Below is a small trained network, with its code and all its weights. Each question gives an input and a class and asks what happens when units are switched off, that is, made to give their printed mean instead of their output.

import numpy as np


def w(rows, s, z=0):
    codes = np.array(rows[::2]) - 128.0
    scale = np.full(codes.shape[1], s)
    scale[-1] = z or s
    return codes * scale


def f(y):
    return y / 2 * (1 + np.tanh(0.7978845608 * (y + 0.044715 * y**3)))


def log_softmax(a):
    a = a - a.max(-1, keepdims=True)
    return a - np.log(np.exp(a).sum(-1, keepdims=True))


def net(x, mask):
    res = np.array(x, float).reshape(1, 4) / 4 @ E
    y = f(res @ A[0][:, :-1].T + A[0][:, -1])
    res = res + np.where(mask, y, B[0][:, -1]) @ B[0][:, :-1]
    return log_softmax(res[-1] @ U[:, :-1].T + U[:, -1])


A, B = {}, {}
E = w([
[3,148,171,162,191,35,38,95],'x0',
[163,79,150,243,80,33,91,225],'x1',
[175,208,61,144,204,223,21,226],'x2',
[86,164,8,203,74,85,164,112],'x3',
],0.008)
A[0] = w([
[118,55,109,178,108,120,91,194,254],'n1',
[159,132,51,134,142,172,11,197,121],'n2',
[44,124,152,117,170,112,65,128,89],'n3',
[95,183,23,146,93,98,151,118,128],'n4',
[88,197,86,89,158,196,122,75,153],'n5',
[67,139,138,115,169,104,70,137,108],'n6',
[147,112,137,166,126,98,117,213,64],'n7',
[125,78,161,136,104,73,163,188,121],'n8',
[148,130,95,87,154,139,115,23,50],'n9',
[169,106,245,62,194,137,120,169,158],'n10',
[201,62,88,147,114,169,156,163,113],'n11',
[154,173,79,121,120,129,54,146,75],'n12',
[125,50,139,147,88,63,188,92,203],'n13',
[198,121,113,102,125,162,160,146,39],'n14',
[173,141,151,168,95,102,89,153,54],'n15',
[75,97,155,175,157,90,55,119,44],'n16',
[191,79,124,107,124,146,196,185,61],'n17',
[127,136,122,142,116,179,71,131,22],'n18',
],0.012,0.0033)
B[0] = w([
[133,144,114,119,165,183,143,135,210],'n1',
[83,76,154,85,74,191,114,86,248],'n2',
[144,158,88,160,84,108,107,86,200],'n3',
[195,151,245,158,130,186,43,198,204],'n4',
[93,162,95,134,182,178,162,144,231],'n5',
[182,178,104,142,111,130,125,128,188],'n6',
[88,138,80,136,178,158,192,150,187],'n7',
[86,119,114,101,153,163,119,131,195],'n8',
[69,141,102,92,158,118,156,162,183],'n9',
[132,152,185,146,142,172,72,157,229],'n10',
[165,169,89,110,118,106,103,117,203],'n11',
[71,70,157,104,86,103,172,90,184],'n12',
[90,136,149,67,127,173,115,84,240],'n13',
[147,189,107,122,110,113,125,128,183],'n14',
[79,172,129,152,183,152,218,172,169],'n15',
[136,186,98,124,118,94,92,94,201],'n16',
[136,168,100,145,89,100,108,104,192],'n17',
[96,100,128,95,63,75,127,134,152],'n18',
],0.012,0.013)
U = w([
[49,60,158,68,25,137,141,42,139],'0',
[87,146,33,128,224,153,182,177,138],'1',
[201,202,14,143,35,91,92,94,126],'2',
[191,137,250,161,130,159,58,217,119],'3',
[176,82,127,134,146,171,100,94,247],'4',
[94,59,77,129,108,70,165,128,91],'5',
[174,96,128,166,89,93,129,172,94],'6',
[179,76,130,160,103,84,116,164,91],'7',
],0.011)

Each question gives the input, the list of numbers given to net, and the class t.
The units are the neurons (one row each of A and B). Each row of codes is followed by its name. A weight is (code - 128) times the scale printed after its matrix; where a second scale follows, it is the last column's (A, B and U).
mask holds one flag per neuron, in row order. A switched-off neuron (its flag False) gives its mean, the last column of its row in B, instead of its output. The means were averaged over made-up inputs and are rounded, as every weight is.
A unit's drop is (log p(t) with every unit on - log p(t) with that unit switched off) / (log p(t) with every unit on - log p(t) with every unit switched off).
unit that matters most: the unit with the biggest drop
top k neurons: the k neurons with the biggest drops, biggest first
drop when u is switched off: that unit's drop, to one decimal
input [8,5,-6,3], class 2: unit that matters most => n16
input [8,4,3,-8], class 2: top 2 neurons => n3; n16
input [8,8,0,2], class 1: top 4 neurons => n7; n15; n1; n8
input [3,-1,-7,8], class 3: top 2 neurons => n4; n2
input [-4,1,-5,7], class 3: top 2 neurons => n4; n2
input [7,-6,6,3], class 2: top 3 neurons => n6; n3; n13
input [-1,7,8,6], class 0: top 2 neurons => n2; n12
input [7,-5,3,-7], class 2: top 2 neurons => n3; n4
input [3,-1,-3,-3], class 4: top 2 neurons => n2; n4
input [-7,1,5,-3], class 2: top 3 neurons => n11; n14; n17
input [8,4,5,-8], class 2: top 2 neurons => n3; n16
input [3,-1,-5,6], class 3: top 3 neurons => n4; n2; n12
input [-2,0,-7,-8], class 3: top 3 neurons => n10; n2; n12
input [5,7,4,1], class 1: unit that matters most => n7
input [2,5,7,4], class 0: drop when n2 is switched off => 1.1
input [-3,6,0,6], class 1: drop when n8 is switched off => 0.2
input [-2,1,2,4], class 3: drop when n4 is switched off => 0.4
